Below is a small trained network, with its code and all its weights. Each question gives an input and a class and asks what happens when units are switched off, that is, made to give their printed mean instead of their output.

import numpy as np


def w(rows, s, z=0):
    codes = np.array(rows[::2]) - 128.0
    scale = np.full(codes.shape[1], s)
    scale[-1] = z or s
    return codes * scale


def f(y):
    return np.maximum(y, 0)


def log_softmax(a):
    a = a - a.max(-1, keepdims=True)
    return a - np.log(np.exp(a).sum(-1, keepdims=True))


def net(x, mask):
    res = np.array(x, float).reshape(1, 3) / 4 @ E
    y = f(res @ A[0][:, :-1].T + A[0][:, -1])
    res = res + np.where(mask, y, B[0][:, -1]) @ B[0][:, :-1]
    return log_softmax(res[-1] @ U[:, :-1].T + U[:, -1])


A, B = {}, {}
E = w([
[107,31,115,183,196,19,167,226,237,103,54],'x0',
[185,177,196,124,242,61,213,112,90,162,137],'x1',
[247,181,39,123,144,85,128,66,149,66,108],'x2',
],0.011)
A[0] = w([
[209,187,60,138,135,104,161,117,148,15,77,54],'neuron 0',
[113,116,106,173,163,116,162,170,194,110,106,2],'neuron 1',
[98,95,92,140,23,168,51,160,254,82,114,9],'neuron 2',
[184,126,204,143,199,39,220,126,112,194,155,21],'neuron 3',
[47,60,215,137,126,142,164,190,99,200,126,35],'neuron 4',
[85,65,137,169,175,72,147,185,193,79,75,147],'neuron 5',
],0.0083,0.0076)
B[0] = w([
[111,52,156,208,126,123,68,150,124,5,127,207],'neuron 0',
[146,207,45,154,140,178,123,102,39,87,137,172],'neuron 1',
[192,177,98,18,143,135,174,133,178,94,68,201],'neuron 2',
[122,161,109,73,158,168,190,186,184,136,109,232],'neuron 3',
[157,54,149,206,167,140,77,202,137,46,99,218],'neuron 4',
[90,151,95,131,101,175,119,55,70,204,209,251],'neuron 5',
],0.011,0.015)
U = w([
[107,178,138,118,109,191,103,90,4,122,190,82],'0',
[120,50,172,193,144,129,78,158,149,50,89,87],'1',
[127,182,144,79,150,141,198,149,244,115,75,89],'2',
[92,99,156,142,97,78,124,86,172,164,155,255],'3',
],0.013,0.023)

Each question gives the input, the list of numbers given to net, and the class t.
The units are the neurons (one row each of A and B). Each row of codes is followed by its name. A weight is (code - 128) times the scale printed after its matrix; where a second scale follows, it is the last column's (A, B and U).
mask holds one flag per neuron, in row order. A switched-off neuron (its flag False) gives its mean, the last column of its row in B, instead of its output. The means were averaged over made-up inputs and are rounded, as every weight is.
A unit's drop is (log p(t) with every unit on - log p(t) with that unit switched off) / (log p(t) with every unit on - log p(t) with every unit switched off).
The circuit of an input: a set's keep is (log p(t) with only the set's units on - log p(t) with every unit switched off) / (log p(t) with every unit on - log p(t) with every unit switched off). Starting from all 6 units, units are removed one at a time, each time the one whose removal leaves the highest keep (on an exact tie, the one counted first), for as long as the keep stays at least 0.8.
circuit, biggest first: the units of the circuit, biggest drop first
most important unit: the unit with the biggest drop
k most important neurons: the k neurons with the biggest drops, biggest first
drop when u is switched off: that unit's drop, to one decimal
input [0,-3,0], class 3: 3 most important neurons -> neuron 3; neuron 4; neuron 1
input [-3,-7,3], class 2: 2 most important neurons -> neuron 2; neuron 5
input [-3,-3,-1], class 3: circuit, biggest first -> neuron 5; neuron 1; neuron 3; neuron 4
input [-3,-8,1], class 2: most important unit -> neuron 2
input [-2,0,2], class 3: 2 most important neurons -> neuron 5; neuron 4
input [3,-3,3], class 3: circuit, biggest first -> neuron 4; neuron 3
input [-2,0,4], class 1: 2 most important neurons -> neuron 5; neuron 0
input [-2,5,5], class 1: 3 most important neurons -> neuron 0; neuron 2; neuron 5
input [-5,-6,6], class 1: 4 most important neurons -> neuron 5; neuron 0; neuron 3; neuron 1
input [-2,-3,-4], class 1: 2 most important neurons -> neuron 5; neuron 3
input [5,8,8], class 1: 2 most important neurons -> neuron 0; neuron 2
input [-6,8,8], class 1: 2 most important neurons -> neuron 0; neuron 5
input [-3,2,0], class 3: 3 most important neurons -> neuron 5; neuron 1; neuron 3
input [-5,2,-6], class 1: 2 most important neurons -> neuron 5; neuron 4
input [8,-7,6], class 0: 2 most important neurons -> neuron 5; neuron 1
input [-5,-4,7], class 1: circuit, biggest first -> neuron 5
input [-4,-5,-3], class 2: circuit, biggest first -> neuron 5; neuron 2
input [0,5,-1], class 2: 2 most important neurons -> neuron 3; neuron 5
input [4,-7,6], class 2: 2 most important neurons -> neuron 2; neuron 4
input [3,-3,0], class 3: most important unit -> neuron 3
input [5,4,-5], class 0: 3 most important neurons -> neuron 5; neuron 0; neuron 1
input [4,-2,4], class 0: circuit, biggest first -> neuron 5; neuron 1
input [2,-8,-2], class 2: drop when neuron 2 is switched off -> 1.0
input [2,3,0], class 3: drop when neuron 1 is switched off -> 0.2
input [2,-8,-5], class 2: drop when neuron 2 is switched off -> 1.7
input [6,4,8], class 1: drop when neuron 0 is switched off -> 6.6
input [5,3,-2], class 0: most important unit -> neuron 5
